Below are the code and all the weights of a small trained network. Each question names an input and a class and asks about switching units off, where a switched-off unit gives its printed mean instead of its output.

import numpy as np


def w(rows, s, z=0):
    codes = np.array(rows[::2]) - 128.0
    scale = np.full(codes.shape[1], s)
    scale[-1] = z or s
    return codes * scale


def norm(h):
    return h / np.sqrt((h * h).mean(-1, keepdims=True) + 1e-5)


def f(y):
    return y / 2 * (1 + np.tanh(0.7978845608 * (y + 0.044715 * y**3)))


def log_softmax(a):
    a = a - a.max(-1, keepdims=True)
    return a - np.log(np.exp(a).sum(-1, keepdims=True))


def net(x, mask):
    res = np.array(x, float).reshape(1, 6) / 4 @ E
    u = 0
    for l in range(2):
        y = f(norm(res) @ A[l][:, :-1].T + A[l][:, -1])
        res = res + np.where(mask[u : u + 11], y, B[l][:, -1]) @ B[l][:, :-1]
        u += 11
    return log_softmax(norm(res)[-1] @ U[:, :-1].T + U[:, -1])


A, B = {}, {}
E = w([
[187,181,228,135,53,248,147,202,114,181,191],'x0',
[76,137,62,34,225,152,206,212,236,132,231],'x1',
[129,124,129,126,126,130,127,129,130,126,126],'x2',
[225,193,149,73,236,69,72,110,68,163,165],'x3',
[225,55,101,92,160,226,112,64,217,218,44],'x4',
[243,115,30,130,61,106,2,235,184,31,150],'x5',
],0.0011)
A[0] = w([
[33,108,202,103,171,147,232,43,52,235,130,79],'L0N0',
[96,182,61,57,217,169,194,206,195,112,181,30],'L0N1',
[180,60,122,120,173,192,95,96,197,191,71,30],'L0N2',
[186,56,120,122,178,199,95,94,205,195,67,2],'L0N3',
[211,76,49,110,82,113,22,220,166,78,155,78],'L0N4',
[180,60,122,121,174,192,95,98,198,192,72,22],'L0N5',
[187,198,230,136,47,224,152,169,145,160,191,55],'L0N6',
[25,193,178,195,119,41,125,218,50,33,218,92],'L0N7',
[130,131,126,120,124,129,133,127,125,125,124,128],'L0N8',
[129,131,126,128,129,131,129,129,125,126,125,128],'L0N9',
[175,151,163,202,57,139,72,69,18,111,1,54],'L0N10',
],0.0021,0.0013)
B[0] = w([
[176,224,143,190,159,156,122,133,225,28,93,255],'L0N0',
[135,88,178,152,79,70,90,78,158,169,183,175],'L0N1',
[125,173,93,96,81,106,170,114,77,116,155,134],'L0N2',
[123,172,91,96,81,103,169,115,75,113,157,133],'L0N3',
[114,213,188,172,172,149,181,88,158,109,105,202],'L0N4',
[124,172,92,97,82,105,170,114,78,114,155,131],'L0N5',
[82,103,56,167,192,134,89,154,73,175,114,180],'L0N6',
[178,164,40,34,44,143,193,71,87,157,124,250],'L0N7',
[128,128,128,130,129,128,127,128,128,128,129,128],'L0N8',
[128,127,128,129,128,128,128,127,128,128,129,128],'L0N9',
[107,84,144,130,114,82,124,99,205,173,253,207],'L0N10',
],0.0029,0.0016)
A[1] = w([
[92,80,69,97,173,37,127,80,137,60,76,1],'L1N0',
[220,136,61,134,84,114,23,227,185,29,137,107],'L1N1',
[81,123,93,46,208,139,177,211,207,139,214,60],'L1N2',
[29,44,94,182,38,185,192,148,161,115,86,78],'L1N3',
[198,179,163,77,252,70,66,110,41,187,161,98],'L1N4',
[126,143,147,131,135,135,136,128,119,135,129,136],'L1N5',
[87,75,63,102,184,34,123,78,142,56,69,32],'L1N6',
[228,67,82,68,148,211,126,68,192,219,41,67],'L1N7',
[153,157,220,146,92,220,125,231,70,183,172,138],'L1N8',
[143,94,178,182,74,100,66,86,56,124,75,60],'L1N9',
[143,93,179,183,71,101,68,84,54,124,74,61],'L1N10',
],0.0026,0.00088)
B[1] = w([
[136,135,119,165,122,221,109,183,84,217,145,163],'L1N0',
[25,178,227,150,212,170,252,27,125,155,71,210],'L1N1',
[187,66,174,191,51,62,61,23,140,174,143,200],'L1N2',
[247,108,181,23,199,82,38,217,85,55,113,203],'L1N3',
[114,35,149,105,68,171,119,230,172,23,66,254],'L1N4',
[128,125,106,136,131,117,119,119,141,111,114,136],'L1N5',
[126,126,106,180,136,228,92,194,73,233,142,177],'L1N6',
[22,193,117,131,70,29,155,175,24,65,203,158],'L1N7',
[81,76,13,152,194,108,89,104,100,187,80,215],'L1N8',
[126,109,115,94,156,116,151,132,210,164,188,148],'L1N9',
[128,109,111,86,162,116,155,132,220,167,203,151],'L1N10',
],0.0028,0.0017)
U = w([
[96,240,202,196,202,169,207,53,196,83,60,254],'0',
[152,35,159,138,78,45,81,55,219,206,247,176],'1',
[120,205,37,42,20,87,198,119,3,98,162,95],'2',
[93,81,38,196,200,199,56,190,56,247,95,77],'3',
[174,50,191,49,141,131,72,251,131,1,64,21],'4',
],0.0052,0.00071)

Each question gives the input, the list of numbers given to net, and the class t.
The units are the neurons (one row each of A and B). Each row of codes is followed by its name. A weight is (code - 128) times the scale printed after its matrix; where a second scale follows, it is the last column's (A, B and U).
mask holds one flag per neuron, layer by layer. A switched-off neuron (its flag False) gives its mean, the last column of its row in B, instead of its output. The means were averaged over made-up inputs and are rounded, as every weight is.
A unit's drop is (log p(t) with every unit on - log p(t) with that unit switched off) / (log p(t) with every unit on - log p(t) with every unit switched off).
The circuit of an input: a set's keep is (log p(t) with only the set's units on - log p(t) with every unit switched off) / (log p(t) with every unit on - log p(t) with every unit switched off). Starting from the 12 units with the biggest drops (on a tie, the unit counted first), units are removed one at a time, each time the one whose removal leaves the highest keep (on an exact tie, the one counted first), for as long as the keep stays at least 0.8.
units of the circuit, in order: the units of the circuit, biggest drop first
most important unit: the unit with the biggest drop
top k neurons: the k neurons with the biggest drops, biggest first
top k neurons in layer l: the k neurons of layer l with the biggest drops, biggest first
input [6,4,-7,2,-5,-1], class 3: most important unit : L1N8
input [-1,-6,2,3,-4,4], class 1: top 2 neurons : L0N0, L0N10
input [-5,-7,-7,1,-7,1], class 1: top 3 neurons in layer 1 : L1N10, L1N9, L1N7
input [6,6,-2,-2,8,7], class 2: top 3 neurons : L1N7, L0N0, L0N10
input [-7,-6,-2,-4,-4,5], class 3: top 2 neurons : L1N6, L0N0
input [8,6,0,-8,-2,-6], class 3: units of the circuit, in order : L1N8, L0N6
input [-2,-6,1,-7,6,-4], class 4: top 4 neurons in layer 1 : L1N3, L1N2, L1N1, L1N8
input [-2,-6,2,0,5,-4], class 1: top 2 neurons : L0N10, L0N7
input [-7,8,-8,-7,6,-2], class 1: top 2 neurons : L1N2, L0N1
input [-8,5,-7,3,-2,-6], class 3: top 2 neurons in layer 1 : L1N6, L1N0
input [3,-7,-7,-3,8,2], class 2: top 3 neurons : L1N7, L0N1, L1N2
input [-7,-5,4,-2,3,1], class 3: top 2 neurons in layer 0 : L0N1, L0N7
input [4,-2,-2,-1,3,0], class 3: top 2 neurons : L0N7, L1N8
input [-2,1,-5,4,7,5], class 2: units of the circuit, in order : L1N7
input [1,4,-4,-8,4,-4], class 4: top 2 neurons : L1N3, L0N7
input [-2,2,-3,-4,-6,6], class 0: top 2 neurons : L1N1, L0N4
input [-8,-3,-2,5,6,-4], class 3: units of the circuit, in order : L1N6, L1N0
input [5,-6,2,0,5,-3], class 1: top 2 neurons : L0N10, L0N7
input [2,5,-8,0,5,5], class 0: top 3 neurons : L1N1, L0N7, L0N10
input [-4,4,-5,8,-2,-2], class 4: top 2 neurons : L1N4, L0N10
input [5,7,-6,0,5,5], class 1: most important unit : L1N2
input [6,1,7,-4,3,3], class 3: top 2 neurons in layer 0 : L0N7, L0N0
input [7,5,1,1,5,2], class 3: top 2 neurons : L1N8, L0N7
input [0,0,4,7,6,-1], class 4: top 3 neurons : L1N4, L0N7, L1N1
input [6,-4,-4,-5,3,-2], class 3: top 4 neurons : L1N8, L0N6, L1N4, L0N7
input [4,-4,2,-6,5,-3], class 4: top 2 neurons in layer 0 : L0N7, L0N1
input [-2,-3,-1,1,0,2], class 1: most important unit : L0N0
input [-2,2,-4,-6,-1,7], class 0: top 2 neurons in layer 1 : L1N1, L1N4
input [2,3,-1,-8,-7,-3], class 4: top 3 neurons in layer 1 : L1N3, L1N7, L1N1
input [-1,2,6,-5,3,6], class 0: top 2 neurons in layer 1 : L1N1, L1N4
